Below are the code and all the weights of a small trained network. Each question names an input and a class and asks about switching units off, where a switched-off unit gives its printed mean instead of its output.

import numpy as np


def w(rows, s, z=0):
    codes = np.array(rows[::2]) - 128.0
    scale = np.full(codes.shape[1], s)
    scale[-1] = z or s
    return codes * scale


def f(y):
    return y / 2 * (1 + np.tanh(0.7978845608 * (y + 0.044715 * y**3)))


def log_softmax(a):
    a = a - a.max(-1, keepdims=True)
    return a - np.log(np.exp(a).sum(-1, keepdims=True))


def net(x, mask):
    res = np.array(x, float).reshape(1, 6) / 4 @ E
    y = f(res @ A[0][:, :-1].T + A[0][:, -1])
    res = res + np.where(mask, y, B[0][:, -1]) @ B[0][:, :-1]
    return log_softmax(res[-1] @ U[:, :-1].T + U[:, -1])


A, B = {}, {}
E = w([
[27,138,184,58,148],'x0',
[164,255,155,116,120],'x1',
[99,143,147,211,190],'x2',
[116,138,113,132,125],'x3',
[132,125,133,126,129],'x4',
[161,132,100,71,237],'x5',
],0.01)
A[0] = w([
[217,195,192,91,111,168],'neuron 0',
[54,169,172,101,153,101],'neuron 1',
[110,118,173,165,64,171],'neuron 2',
[193,144,78,180,129,139],'neuron 3',
[142,105,81,51,81,250],'neuron 4',
[55,132,146,100,142,141],'neuron 5',
[133,120,73,67,186,148],'neuron 6',
[112,128,140,150,62,133],'neuron 7',
[175,128,68,189,114,85],'neuron 8',
[170,117,130,164,120,143],'neuron 9',
[89,141,120,206,196,78],'neuron 10',
[110,106,160,207,195,81],'neuron 11',
[126,8,98,117,135,87],'neuron 12',
[106,122,136,145,66,164],'neuron 13',
[81,129,157,124,107,157],'neuron 14',
],0.012,0.0023)
B[0] = w([
[59,173,104,150,127,227],'neuron 0',
[123,80,132,44,65,212],'neuron 1',
[171,162,46,144,214,207],'neuron 2',
[57,33,126,44,85,221],'neuron 3',
[166,130,247,254,66,238],'neuron 4',
[145,96,142,75,124,202],'neuron 5',
[243,146,105,154,187,210],'neuron 6',
[194,117,67,121,190,189],'neuron 7',
[118,71,111,54,111,215],'neuron 8',
[92,100,99,28,148,173],'neuron 9',
[168,124,197,192,89,200],'neuron 10',
[133,138,170,198,89,203],'neuron 11',
[17,225,39,171,112,254],'neuron 12',
[207,140,83,162,203,191],'neuron 13',
[184,61,87,77,154,175],'neuron 14',
],0.0071,0.008)
U = w([
[214,125,87,144,249,170],'0',
[99,48,131,67,96,7],'1',
[13,223,90,162,120,113],'2',
[166,121,187,205,63,210],'3',
],0.013,0.002)

Each question gives the input, the list of numbers given to net, and the class t.
The units are the neurons (one row each of A and B). Each row of codes is followed by its name. A weight is (code - 128) times the scale printed after its matrix; where a second scale follows, it is the last column's (A, B and U).
mask holds one flag per neuron, in row order. A switched-off neuron (its flag False) gives its mean, the last column of its row in B, instead of its output. The means were averaged over made-up inputs and are rounded, as every weight is.
A unit's drop is (log p(t) with every unit on - log p(t) with that unit switched off) / (log p(t) with every unit on - log p(t) with every unit switched off).
The circuit of an input: a set's keep is (log p(t) with only the set's units on - log p(t) with every unit switched off) / (log p(t) with every unit on - log p(t) with every unit switched off). Starting from the 12 units with the biggest drops (on a tie, the unit counted first), units are removed one at a time, each time the one whose removal leaves the highest keep (on an exact tie, the one counted first), for as long as the keep stays at least 0.8.
units of the circuit, in order: the units of the circuit, biggest drop first
most important unit: the unit with the biggest drop
top k neurons: the k neurons with the biggest drops, biggest first
drop of u: that unit's drop, to one decimal
input [-3,8,-6,4,0,-7], class 2: units of the circuit, in order	neuron 0
input [-8,8,5,-8,1,3], class 1: units of the circuit, in order	neuron 3; neuron 8
input [-4,-5,7,7,1,2], class 3: top 3 neurons	neuron 10; neuron 11; neuron 0
input [-4,5,7,-3,1,-8], class 0: top 2 neurons	neuron 2; neuron 7
input [-2,6,8,-7,-4,2], class 3: top 2 neurons	neuron 10; neuron 12
input [-8,-8,5,-6,-8,0], class 1: top 2 neurons	neuron 8; neuron 3
input [-7,-4,-5,4,8,2], class 1: top 2 neurons	neuron 3; neuron 8
input [-8,7,-3,-7,-8,3], class 1: top 3 neurons	neuron 3; neuron 12; neuron 8
input [-2,-3,-5,-5,3,1], class 3: top 2 neurons	neuron 4; neuron 0
input [4,2,3,-2,-2,1], class 1: units of the circuit, in order	neuron 12; neuron 1
input [2,3,5,0,-3,4], class 3: top 3 neurons	neuron 12; neuron 10; neuron 2
input [-4,0,-5,-3,1,1], class 3: top 4 neurons	neuron 4; neuron 1; neuron 14; neuron 5
input [7,-3,-1,0,-3,-7], class 0: top 2 neurons	neuron 2; neuron 13
input [6,-8,4,-8,0,-5], class 2: most important unit	neuron 12
input [4,4,6,-2,-8,3], class 3: top 2 neurons	neuron 12; neuron 10
input [-5,7,-8,-3,5,2], class 3: top 2 neurons	neuron 4; neuron 12
input [1,4,7,5,-2,-4], class 3: top 2 neurons	neuron 12; neuron 10
input [-4,0,-6,6,5,4], class 3: top 2 neurons	neuron 4; neuron 2
input [6,6,-4,-2,-4,-5], class 1: top 2 neurons	neuron 1; neuron 12
input [7,-1,-1,8,6,-4], class 1: most important unit	neuron 1
input [5,-4,-5,-3,-7,-8], class 0: drop of neuron 13	0.1
input [2,-6,-2,-6,7,3], class 2: drop of neuron 12	0.8
input [0,-6,-7,0,-1,-6], class 3: drop of neuron 1	-0.2
input [0,-7,4,-7,8,-1], class 2: drop of neuron 12	0.6
